[ -18  -72 -105   -7  -21   17   15  -48  -13   14  -20   13  105   12
  -12   17   15  -12  -22    7   27   31   18   -1   23    6   51    9
  -36  -19  -13  -67  -14   55   -6  -12   52] | 2
[-39 -56 -71   9 -22  -5  39 -22  -2 -10   6  13  68  -9 -11   0  12  -5
   6 -11  53   6  -2  26  43  46  56  38 -17  -3 -31 -48 -20  19  47 -12
  84] | 4
[-55  -4   7   0  -9   2   3  -2   5   4  28   3  -2   2  -3   8  -5  17
 -11   1  21  -7   5   2   8  -5  10  36   0  -1 -34  14   4  -2  29  14
  24] | 6
[  0   2  -5  33  17  14  34  17  -9 -28  -1 -15 -37   0  30 -36  16 -53
  26 -21  -9 -23 -53  67  38  42 -14  20  43  36  20  -2 -22  -9  -7  15
  39] | 0
[-33 -62 -46  17 -37 -17  -6 -33  -5 -21  32  22  82  -8 -31   2  31 -14
   7  -5  66   5  19  -4  55  22  75  37 -24  -5 -51 -52  30  30  19  -9
  47] | 5
[-51 -22 -32  46 -16  14  49   0   9 -16  40   6  12  -1   3 -31   7 -14
  17 -17  33  -4 -28  53  47  59  18  49  35  -2 -43  -7 -22   1  51   4
  83] | 6
[-47  13  23   9  -4  20   0   3  16  -9  12  16 -11 -10   9  -5   1  27
  -4 -19  29  21  -3 -11  -6 -18   1  32  27   2 -16   3   0 -21  27  -3
  36] | 0
[ 11 -58  10  66 -41 -61 -26 -35  22 -53  43  19  38 -11 -31  -6  45 -92
   8  -4  16 -70  -1  31  92  41  19  47   7  47 -17 -53   2  14  26   3
  -3] | 9
[  1  -4  32  61 -31 -40  -6 -21  35 -14  49  40  22 -27 -17  -8  22 -59
 -11  -2  -1 -46 -23   7  72  25  13  61  31  42 -41 -26  -5  19  42   5
 -12] | 1
[ 16 -23 -60  -9   6 -15  32 -21 -27  13 -59   5  34   8 -17   3  21 -18
  20  12  -2  -7  -6  16   8   4  23 -10 -11 -20  -2 -25  -3  49 -11  -3
   3] | 8
[  58   26  -85  -81   36   24   22   16  -20   36 -114  -35    7   16
  -16   21   -5   60   -9   20  -42   28   56  -23  -73  -51   47  -68
  -63  -61   38  -23    7    7  -54  -17  -35] | 7
[-41 -41  -9 -11 -36   1  -5 -27  -4  19   6  34  27  28  31   4  14 -12
 -15   8  33  -2 -43 -34  16   6 -11  31  23 -12 -12  36   2  45  -6  -6
  19] | 8
[ 13 -28 -34   4  -7  15  22 -28   5  12  -3  26  43  -5  -1   3 -15  -8
 -14   3  15   5   4   4   3   4  12  32   2  -3 -20 -23 -23  40  12 -27
  24] | 2
[  9  13 -29 -46  15  29  15  19 -40  20 -30  -5   0  10  11   0 -32  50
  24  15  -3  18   8  -7 -48 -34   9 -18 -12 -28  -6   7  -4  15 -33 -14
   4] | 5
[-26 -56 -39  -8 -19 -12  -5 -32  -8  -4  -4  21  65  14 -27  24  31 -10
  -6   7  37  -6  15 -22  29  -6  39   4 -18 -13 -13 -18  23  27  10  -2
  24] | 8
[-12 -27  -3   1 -37   1  -2 -10   8 -10  26  29  30   4  33  -2   8  -6
 -13   6  40 -19 -21 -23  13  27   6  36  13  12 -15  21 -11  40   9 -15
  21] | 9
[ 58 -20  12  -8   4 -39 -46  -9  -9 -29 -30  -8  15  16 -13  29  29 -51
 -24   3   0 -47  10  -8  32 -18  28  -7 -24  35  36 -24  46 -13 -38  -5
 -55] | 3
[  1  -2   7  -1  -3 -13  -1  -9 -17  -3 -32  -5 -25  16  11   9   8 -32
   8   4   6 -27 -39  15   5   1 -17  -2  21  21  10  26  14   1 -18   8
  -9] | 8
[-38  19  30   7   6  16  -6   7  22 -13  16   5 -24  -4  10   5 -16  23
  -5 -12  24   7  -4  -2 -10 -15  -4  28  34  12 -20  23   1 -29  26   3
  19] | 0
[-19 -33 -34 -34 -22  20   6 -17 -14   5  -4  13  45   3   6   4  21   9
  -9  12  31  19   8 -20  -7  -6  39  24 -23 -22 -25 -27  12  43 -18 -15
  32] | 5
[-36 -26 -31  32 -29  12  38  -8  19 -15  35  17  13  -9  -2 -23   4 -16
   4 -13  17   4 -31  39  46  58  16  40  18 -10 -42 -11 -18  13  33   7
  51] | 7
[-17  32  69 -27   0  -3 -31   9  21   6  12  21 -37 -11  20  17 -23  33
 -15   6  -9 -15  12 -49 -35 -59 -21  24  18   2   4  29   1  -2  -2  -3
 -36] | 0
[ -3  20  -2  21  -8 -10   5  -4  16 -16  -4  -8 -39 -18  -6   2   4 -19
  -1  -5 -15 -29 -24  39  19  20  -9  14   1  20  -5 -22  10 -28  21  20
  -8] | 7
[ 39 -20 -54  -9  19  11  31   0 -37  -7 -28  -6  24   0  -3  -8   6 -18
  32   9  -3 -20  -1  38  12  14  32   2 -14  -6 -12 -44   7  34 -18 -14
  12] | 5
[-55  51  57 -20  -9  27  -9  32  13  -6  24   6 -38  -9  19  -1 -40  78
   0  -4  22  10 -11 -18 -58 -19 -35  29  22  -3 -21  67 -25 -28  27  -3
  22] | 9
[ 13  55 101 -26  -5 -20 -56   6   9   0   6  14 -53 -19   0  27 -27  35
  -9  12  -9 -27  23 -65 -39 -54 -33  13  -4   9 -16  41  36  -7  -7 -14
 -75] | 5
[  4  31 -16 -22  13  13  -3  14   4  -9 -40 -26 -24   5 -26  21  -2  31
  -8  -1 -12  -9  28   8 -21 -16  26 -25 -29  -1   7 -15  29 -44   2   5
 -14] | 7
[ 37 -32 -19  16 -20 -47 -30 -30   9 -34 -15   1  45   1 -49  23  53 -57
 -10   7  -8 -50  43 -15  43  -1  35   7 -48  33  20 -63  11  19 -14   2
 -31] | 9
[-27 -39 -47  43 -17 -35  18 -31   8 -23  10   5  46   1 -41   1  39 -36
  12  -9  27 -27  26  24  67  24  60  36 -12   6 -35 -51  18   8  40  -2
  31] | 6
[ 12 -10 -26 -27 -10 -15 -22  -6  -1   1 -27 -15  -2  17   0  12   9  -5
 -22   4   6 -23   9 -11   7 -10  31 -14 -26  -2  17   8  28  -6 -22   0
 -32] | 7
[  0 -32 -70 -43   1  -6  14 -26 -24  16 -77 -11  52  14 -19  25  36   3
   1  17  -2  33  20 -19 -20 -33  37 -35 -42 -45  11 -35  12  48 -42  -1
   1] | 8
[-51  -5  25  49 -30  -1  16  -4  10 -27  67  23  -5 -23  12 -34  -5 -10
  19 -20  44 -14 -51  39  47  60 -11  70  52  14 -69  14  -6  -5  58  -5
  63] | 5
[ -9 -18  59   0 -21 -53 -70 -36  17 -22   1  14  20   1 -50  42  43 -20
 -35   5  22 -54  41 -58  26 -37  24  11 -21  13 -10  -9  64  -9  15  -7
 -48] | 8
[ 21  -9 -27  16  -3   9  28   5   5 -24  -2  -3 -26  -2  17 -17  15 -54
   9 -13   4 -37 -46  54  46  57   0  15  15  27   9  -3  -3 -10  11   9
  16] | 7
[  9  37  63  -6   9 -23 -13   1  18   1 -10  -6 -36 -13   3  20 -28   4
 -20   3 -10 -23  -9  -8 -13 -22 -27  21  10  27 -14   6  -5  -8  16 -12
 -44] | 4
[ 29 -14 -97 -54   9   9  34  -9 -30  34 -87 -13  60   8 -10  22  -5  42
  -7  16  -6  28  43 -21 -41 -26  60 -29 -64 -38  18 -63 -17  45 -26 -28
  17] | 4
[-10 -17  22 -31 -12 -24 -50 -15  10 -12  -2  29  57  -1 -24  44  13  28
 -38  -4  33  13  42 -68   8 -55  34  15 -33 -15 -18  -7  42  -1  10 -20
 -31] | 3
[-89 -35 -34 -12 -36  24  31 -24  12  20  31  42  66  -6  15   3 -14  63
 -25 -10  85  51 -12 -35   1  16  35  59   3 -25 -62   2 -19  29  59 -26
  87] | 4
[-42  33   5   4  19  32  49  21   0   5  -7 -11 -56   0  28  -7 -28  19
  15  -5  -7  17 -38  41 -19   2 -35  27  39   4 -27  35 -19 -17  17  10
  32] | 6
[ -2 -25 -67 -20  12  22  33  -5 -20 -27 -34   4  65   4 -14  10  21  21
   6 -11  30  26  10  13   5   8  53   0 -26 -29 -10 -36   6  11   7 -19
  40] | 3
[ 22 -29  -6  17 -27 -23 -20 -47  24   9   0  33  55  -8 -17  22   3 -25
 -32   0  14 -18  23 -27  24  -9  23  47 -10   4 -29 -42   8  45  20 -37
 -18] | 2
[ 44  32 -39 -26  30  16  16  24 -48   6 -71 -48 -24   8  13  -3   4   2
  10  15 -46 -20  -6  21 -41 -21  25 -44 -16   7  49   1  -3 -18 -65   7
   0] | 1
[ -8  -2 -58 -63  24  33   0   7 -31  10 -54 -16  24   7   0  25   6  57
  -3   1  13  36  48 -36 -56 -67  45 -43 -44 -29  37 -22   8  -6 -39   0
  21] | 0
[ 40  73  77  12  27 -20 -16  24  16  -1 -16 -16 -75 -18  -4   4 -14 -18
  -4   6 -63 -47 -19  14 -11 -31 -40   7  27  42   7  27   0 -39  -6  12
 -67] | 1
[-20  51  18 -21  34  41  14  28 -18   6 -11 -24 -30  -9  -8   9 -22  44
   4  -1 -17  15  -3  17 -50 -47  -2   2   2   3 -15  21  -8 -43  -5  15
  17] | 1
[-41 -10 -41 -10 -22  33  24 -13  -7  30   7  22  49  -9  21  -5  -7  37
 -16  17  11  47 -12 -23 -23 -13  22  24   4 -33 -29   0 -33  42  -3   1
  52] | 1
[-50  -4  28  29  -5 -14   9  -8  21 -18  41   4 -23 -11  -7   4  -6  -8
   0  -2  13 -22  -8  23  28   7  -8  49  23  18 -40  17   4 -13  42  14
  12] | 6
[-36 -42 -37  46 -31 -18  27 -31  11  -7  35  31  62 -23  -2 -13  31 -47
   2   0  13  -7 -32  22  71  43  39  69  25   3 -55 -33 -19  32  37   5
  65] | 1
[-19 -37 -23  16 -24  -3  27 -19   9  -2  32  62  74  -2  16  -9 -23  19
   2  -3  52  17 -25   0  29  10  25  61  37 -28 -63  -6 -13  54  52 -38
  22] | 3
[ -5   5  48  40  -8 -46 -15  -5  26 -26  28  -6 -47   4   5   1  14 -62
   1  -2 -20 -68 -18  19  58  17 -23  42  26  49   2  19  15 -15  16  13
 -32] | 6
[  9 -39  13  51 -48 -40 -23 -24  15 -32  44  29  24  -1  12 -16  31 -62
  -1  -7  32 -56 -26  -1  66  44   0  40  23  38  -7  -4  -3  23  18 -10
   3] | 9
[-44  -4  26  17 -37   0 -12 -12  14  14  51  40  26  -7  24  -1 -11   8
 -29   1  23   0 -33 -44  18  -3   6  55  38   3 -48  35 -11  22  16  -6
  19] | 1
[-76  -6 -74 -21 -21  62  61  -7 -20  41  11  32  58  -8  44 -19  -9  57
   7   2  42  92 -42 -20 -31  -3  19  42  11 -50 -38  25 -54  53   3   0
 102] | 1
[-49  41  -7 -15  13  49  28  24 -14  16  17   4   1 -15   8  -5 -26  72
   5  -5  11  27 -20  -4 -44 -25  10  28   8 -18 -28  26 -23 -13  15   6
  48] | 1
[-43  14  60   8 -53 -16 -39 -11  29  -4  44  39   7 -19  13   4  -5  30
 -30   4  31 -16  -6 -51 -15 -13 -18  50  14   4 -32  17  -9  19  31 -10
  -6] | 9
[-55 -22  16  26 -26 -18  -8 -37  13 -13  32  36  29  -4 -21  14  17  -1
   1  -7  48 -13 -15 -16  32   1   2  45  17   0 -47   3  23  13  50  -3
  15] | 8
[-22   9  19   0 -16 -20 -10  -7   9   6   3   5 -22  10  17   4   3  -2
 -16   3   9 -27  -3 -28   7 -10  -1  29  11   6  -4  32  10   8   3  -5
 -21] | 6
[-35 -10  78  28 -58 -33 -74 -47  50  -7  42  47  18 -19 -14  32  -5 -11
 -60   0  37 -34  13 -63  22 -14  -2  69  10  29 -39  -9  27   9  36 -19
 -34] | 2
[-27  -3 -46 -25 -14  18  24 -13  -7  26  -5  29  70  -8  -2   9  -4  46
 -20  14  15  28  17 -46 -19 -28  53  27 -17 -32 -38  -5 -20  56   5 -17
  26] | 1
[ -8 -14 -60 -31 -21  11  20 -19  13  22 -15  27  43   6   3  17  -7  36
 -20   9  22  15  14 -32 -12 -18  45  20 -19 -33 -27 -15  11  37  11 -23
   0] | 7
[  3 -20 -77 -42  -4  29  30   2 -46  19 -51  -7  29  14  31 -13  11  14
  10   8  22  37 -15  -6 -20   7  38  -9 -18 -27   6  -4   0  39 -51 -17
  49] | 5
[ 21  -2  89  31 -23 -59 -70 -39  37 -19  28  28   1 -22 -38  31   2 -45
 -41   3   0 -69  34 -33  42 -21 -10  38  -1  51 -17 -16  32  -2  32 -15
 -74] | 2
[-20  22  28  21  -5   3  17  12   2   8  15 -13 -70  17  45  -8 -30 -23
  -2   4 -17 -26 -58  37   0  13 -47  33  52  32 -10  46 -14 -17  -7  17
   7] | 6
[  2 -54 -61  36 -22   4  50  -4 -20 -24  10  19  53 -14   3 -49  33 -63
  41 -17  30  -5 -37  66  79  78  37  43  19  -5 -36 -54 -23  48  20 -14
  81] | 5
[ 46   8 -38 -31   9   3   5   2  -8   3 -47 -22 -29  10  13   9  16 -25
 -16   6 -18 -32  -6  15  -4   4   7 -23 -25  13  38  -3  17 -11 -25   6
 -23] | 7
[-15 -24 -87  10   7  40  49  -2 -26 -16 -12  -4  49   1 -12 -13  18   7
  29 -10  39  17 -11  55   4  30  32  13 -19  -5 -15 -47 -27  16  15   5
  74] | 9
[-37  17 -59 -39   2  67  65  18  -1  36 -10  17   3  -2  44 -18 -49  71
  17   0  20  67 -36  13 -47   3  -5  26  16 -64 -32  35 -48  32  19 -10
  56] | 7
[-56  34  76   2 -33  14 -27   4  18  18  33  29 -26 -15  17   4 -21  42
 -29   5  -8   6 -16 -45 -28 -36 -28  45  30  -3 -41  41  -5  -8  13   1
  -1] | 1
[ -13  -34 -100  -42    0   40   54    6  -50    5  -49  -20   41    7
   13  -10    2   21   25   16    1   33   -3   31  -24   21   51  -12
  -27  -42  -13  -34  -15   43  -46   -6   75] | 5
[-43   3  90  19 -33 -55 -70 -28  41 -12  55  27 -14  -2 -29  38   9  -7
 -38   5  34 -53  39 -61  34 -36   4  47   0  35 -35  25  50 -24  46   6
 -54] | 6
[ 20   1 -41  28  29  14  68  23 -37  -6 -48 -48 -52  13  25 -34   8 -65
  39  -3 -40 -16 -54 103  27  55 -11   1  26  18  13  -7 -25   0 -36  22
  44] | 6
[ -6  18 -37 -65  24  56  39  30 -36  13 -49  -6  10   5  26   6 -31  69
   3   7  -2  63 -10   9 -71 -39   0 -24 -21 -42  12   9 -24  21 -38  -3
  21] | 3
[ 44 -15 -23 -20  11  -9  -8  -5 -15 -20 -56  -9  29   8 -20  26  21 -21
 -11   4  -2  -7  16   3   2  -9  40 -10 -29  -2  15 -42  21  -1 -33  -8
 -18] | 3
